Below is a small trained network, with its code and all its weights. Each question gives an input and a class and asks what happens when units are switched off, that is, made to give their printed mean instead of their output.

import numpy as np


def w(rows, s, z=0):
    codes = np.array(rows[::2]) - 128.0
    scale = np.full(codes.shape[1], s)
    scale[-1] = z or s
    return codes * scale


def norm(h):
    return h / np.sqrt((h * h).mean(-1, keepdims=True) + 1e-5)


def f(y):
    return np.maximum(y, 0)


def log_softmax(a):
    a = a - a.max(-1, keepdims=True)
    return a - np.log(np.exp(a).sum(-1, keepdims=True))


def net(x, mask):
    res = np.array(x, float).reshape(1, 4) / 4 @ E
    u = 0
    for l in range(3):
        y = f(norm(res) @ A[l][:, :-1].T + A[l][:, -1])
        res = res + np.where(mask[u : u + 8], y, B[l][:, -1]) @ B[l][:, :-1]
        u += 8
    return log_softmax(norm(res)[-1] @ U[:, :-1].T + U[:, -1])


A, B = {}, {}
E = w([
[135,138,128,131,127,127,130],'x0',
[137,134,131,148,133,133,3],'x1',
[125,130,129,142,249,95,132],'x2',
[125,128,133,133,127,129,129],'x3',
],0.0058)
A[0] = w([
[171,185,134,123,24,124,208,5],'L0N0',
[123,134,135,101,129,133,182,38],'L0N1',
[148,130,156,146,54,142,92,14],'L0N2',
[112,112,156,136,117,129,115,135],'L0N3',
[141,105,154,135,93,151,135,48],'L0N4',
[152,120,148,122,171,120,251,16],'L0N5',
[75,69,119,105,48,173,192,44],'L0N6',
[125,152,142,124,3,142,90,9],'L0N7',
],0.0075,0.0011)
B[0] = w([
[156,93,255,88,219,70,104,235],'L0N0',
[97,93,89,196,132,148,80,173],'L0N1',
[88,116,83,209,72,177,143,205],'L0N2',
[69,87,138,128,131,141,128,145],'L0N3',
[160,164,74,31,132,95,143,163],'L0N4',
[86,172,43,123,61,162,136,235],'L0N5',
[210,135,234,123,220,93,108,231],'L0N6',
[105,106,8,174,75,212,140,254],'L0N7',
],0.0081,0.0065)
A[1] = w([
[145,139,172,73,111,75,109,90],'L1N0',
[203,86,255,107,123,78,129,30],'L1N1',
[130,112,196,148,175,75,13,95],'L1N2',
[134,153,53,85,58,79,153,8],'L1N3',
[125,147,165,127,104,112,174,104],'L1N4',
[69,190,74,100,94,86,231,39],'L1N5',
[135,196,142,105,117,114,130,131],'L1N6',
[143,112,149,142,164,66,105,103],'L1N7',
],0.0094,0.0012)
B[1] = w([
[110,104,174,157,48,146,89,155],'L1N0',
[82,24,225,96,128,81,157,224],'L1N1',
[217,156,78,88,184,79,115,254],'L1N2',
[136,90,181,94,182,121,141,180],'L1N3',
[166,81,83,136,192,133,63,137],'L1N4',
[65,255,98,37,142,192,164,208],'L1N5',
[143,94,115,173,137,128,150,136],'L1N6',
[153,91,122,153,60,170,105,191],'L1N7',
],0.0098,0.0078)
A[2] = w([
[117,92,249,137,168,27,137,2],'L2N0',
[80,187,137,171,172,135,146,63],'L2N1',
[78,102,65,124,84,92,170,71],'L2N2',
[120,149,113,152,115,86,180,129],'L2N3',
[130,78,139,184,197,147,142,142],'L2N4',
[90,130,78,214,16,168,101,127],'L2N5',
[99,185,161,175,147,75,51,96],'L2N6',
[120,64,205,137,160,70,116,45],'L2N7',
],0.011,0.00082)
B[2] = w([
[118,46,253,86,70,173,128,239],'L2N0',
[101,146,133,82,62,167,161,168],'L2N1',
[210,154,176,107,157,149,91,169],'L2N2',
[105,140,149,76,146,154,49,134],'L2N3',
[144,153,141,80,92,84,85,168],'L2N4',
[82,6,48,219,136,221,115,253],'L2N5',
[185,112,129,97,123,119,205,140],'L2N6',
[121,87,201,57,146,126,189,221],'L2N7',
],0.011,0.0083)
U = w([
[136,62,249,85,111,111,146,217],'0',
[116,171,134,195,120,78,137,25],'1',
[106,171,130,183,118,72,127,4],'2',
[62,250,97,62,128,184,177,210],'3',
[102,60,54,230,112,210,103,199],'4',
[111,171,126,172,102,74,126,3],'5',
[118,189,146,203,114,100,126,16],'6',
[254,167,64,121,187,62,82,210],'7',
],0.012,0.0046)

Each question gives the input, the list of numbers given to net, and the class t.
The units are the neurons (one row each of A and B). Each row of codes is followed by its name. A weight is (code - 128) times the scale printed after its matrix; where a second scale follows, it is the last column's (A, B and U).
mask holds one flag per neuron, layer by layer. A switched-off neuron (its flag False) gives its mean, the last column of its row in B, instead of its output. The means were averaged over made-up inputs and are rounded, as every weight is.
A unit's drop is (log p(t) with every unit on - log p(t) with that unit switched off) / (log p(t) with every unit on - log p(t) with every unit switched off).
unit that matters most: the unit with the biggest drop
top k neurons: the k neurons with the biggest drops, biggest first
top k neurons in layer l: the k neurons of layer l with the biggest drops, biggest first
drop when u is switched off: that unit's drop, to one decimal
input [-8,5,8,-8], class 7: unit that matters most -> L0N0
input [-6,5,1,8], class 7: top 4 neurons -> [L0N7, L0N5, L0N0, L0N6]
input [-1,3,6,8], class 7: top 3 neurons -> [L0N0, L0N6, L1N1]
input [4,0,7,7], class 3: top 2 neurons -> [L0N6, L0N0]
input [-1,3,3,5], class 7: top 2 neurons -> [L0N7, L0N0]
input [1,3,6,-8], class 7: top 3 neurons -> [L0N0, L0N6, L1N1]
input [-6,4,1,0], class 7: top 2 neurons -> [L0N7, L0N5]
input [-2,2,8,-3], class 7: top 3 neurons -> [L0N0, L0N6, L1N1]
input [2,8,6,-8], class 7: top 2 neurons in layer 0 -> [L0N0, L0N6]
input [5,2,-7,-1], class 4: drop when L0N7 is switched off -> 3.6
input [0,-1,1,7], class 3: drop when L0N7 is switched off -> 0.1
input [3,2,5,5], class 7: drop when L0N7 is switched off -> 1.1
input [0,1,-3,-2], class 4: drop when L2N3 is switched off -> 0.0
input [8,3,-8,-4], class 4: unit that matters most -> L0N7
